Below are the code and all the weights of a small trained network. Each question names an input and a class and asks about switching units off, where a switched-off unit gives its printed mean instead of its output.

import numpy as np


def w(rows, s, z=0):
    codes = np.array(rows[::2]) - 128.0
    scale = np.full(codes.shape[1], s)
    scale[-1] = z or s
    return codes * scale


def f(y):
    return y / 2 * (1 + np.tanh(0.7978845608 * (y + 0.044715 * y**3)))


def log_softmax(a):
    a = a - a.max(-1, keepdims=True)
    return a - np.log(np.exp(a).sum(-1, keepdims=True))


def net(x, mask):
    res = np.array(x, float).reshape(1, 7) / 4 @ E
    y = f(res @ A[0][:, :-1].T + A[0][:, -1])
    res = res + np.where(mask, y, B[0][:, -1]) @ B[0][:, :-1]
    return log_softmax(res[-1] @ U[:, :-1].T + U[:, -1])


A, B = {}, {}
E = w([
[151,164,72,60,55,184],'x0',
[96,57,161,76,197,193],'x1',
[190,67,111,102,46,227],'x2',
[146,151,193,81,129,131],'x3',
[134,59,183,209,129,168],'x4',
[89,205,129,134,88,153],'x5',
[235,117,255,198,162,68],'x6',
],0.0089)
A[0] = w([
[170,114,141,178,228,68,228],'N0',
[235,151,151,247,76,143,93],'N1',
[234,116,137,123,81,193,196],'N2',
[108,62,119,127,179,204,254],'N3',
[125,156,166,182,113,103,80],'N4',
[128,106,44,121,34,140,187],'N5',
[173,208,128,118,52,117,68],'N6',
[117,41,129,143,136,107,136],'N7',
],0.011,0.0048)
B[0] = w([
[116,192,189,108,77,69,249],'N0',
[134,189,84,128,153,128,223],'N1',
[204,152,108,118,193,79,226],'N2',
[41,95,130,91,61,66,227],'N3',
[119,135,108,177,131,121,165],'N4',
[119,190,74,137,160,116,245],'N5',
[132,131,201,5,90,122,188],'N6',
[115,133,151,125,87,123,176],'N7',
],0.012)
U = w([
[155,66,143,215,144,139,3],'0',
[178,112,162,181,176,158,16],'1',
[133,56,149,132,109,94,93],'2',
[89,245,58,168,171,116,240],'3',
[143,87,154,197,125,148,16],'4',
[33,102,137,89,101,196,205],'5',
[99,152,236,149,91,59,113],'6',
[198,185,173,110,177,157,119],'7',
],0.011,0.0048)

Each question gives the input, the list of numbers given to net, and the class t.
The units are the neurons (one row each of A and B). Each row of codes is followed by its name. A weight is (code - 128) times the scale printed after its matrix; where a second scale follows, it is the last column's (A, B and U).
mask holds one flag per neuron, in row order. A switched-off neuron (its flag False) gives its mean, the last column of its row in B, instead of its output. The means were averaged over made-up inputs and are rounded, as every weight is.
A unit's drop is (log p(t) with every unit on - log p(t) with that unit switched off) / (log p(t) with every unit on - log p(t) with every unit switched off).
The circuit of an input: a set's keep is (log p(t) with only the set's units on - log p(t) with every unit switched off) / (log p(t) with every unit on - log p(t) with every unit switched off). Starting from all 8 units, units are removed one at a time, each time the one whose removal leaves the highest keep (on an exact tie, the one counted first), for as long as the keep stays at least 0.8.
circuit, biggest first: the units of the circuit, biggest drop first
unit that matters most: the unit with the biggest drop
k most important neurons: the k neurons with the biggest drops, biggest first
drop when u is switched off: that unit's drop, to one decimal
input [3,1,-1,7,1,2,-1], class 7: unit that matters most => N3
input [-7,-2,2,2,-8,7,0], class 6: 2 most important neurons => [N5; N1]
input [-7,-5,-8,-5,0,1,-3], class 6: 4 most important neurons => [N0; N5; N1; N2]
input [-6,4,7,-5,-8,-7,2], class 6: circuit, biggest first => [N0; N3]
input [4,5,0,0,0,5,-2], class 5: circuit, biggest first => [N1; N2]
input [3,6,-1,-7,-7,-7,-3], class 5: circuit, biggest first => [N2; N3]
input [1,5,8,3,-6,2,-6], class 3: 2 most important neurons => [N5; N2]
input [-8,-5,-6,0,4,4,-6], class 6: 2 most important neurons => [N5; N1]
input [3,6,0,1,-3,3,-2], class 5: circuit, biggest first => [N2; N1]
input [0,-2,1,6,8,1,5], class 3: 3 most important neurons => [N1; N6; N4]
input [2,5,2,0,-1,-1,-5], class 5: 3 most important neurons => [N3; N1; N2]
input [-6,-3,8,-3,-1,-1,5], class 3: 2 most important neurons => [N1; N6]
input [8,3,4,-5,4,-7,2], class 3: 4 most important neurons => [N2; N5; N6; N3]
input [-1,2,3,6,0,4,-1], class 5: unit that matters most => N0
input [4,-6,7,2,-3,7,-1], class 7: circuit, biggest first => [N6; N2]
input [0,-3,0,-1,-6,-3,3], class 6: 2 most important neurons => [N5; N2]
input [-1,1,4,-6,-8,-5,4], class 7: 2 most important neurons => [N3; N5]
input [3,2,3,-3,-5,-5,7], class 7: 3 most important neurons => [N2; N3; N5]
input [-8,-5,-7,-3,-4,-8,-6], class 6: 2 most important neurons => [N0; N5]
input [1,-4,-7,0,-3,-5,0], class 6: unit that matters most => N5
input [-5,-6,-1,-4,0,3,8], class 3: drop when N2 is switched off => -0.1
input [7,7,4,8,-2,2,-5], class 3: drop when N0 is switched off => -0.1
input [-7,-5,6,-6,-2,1,6], class 3: drop when N1 is switched off => 1.9
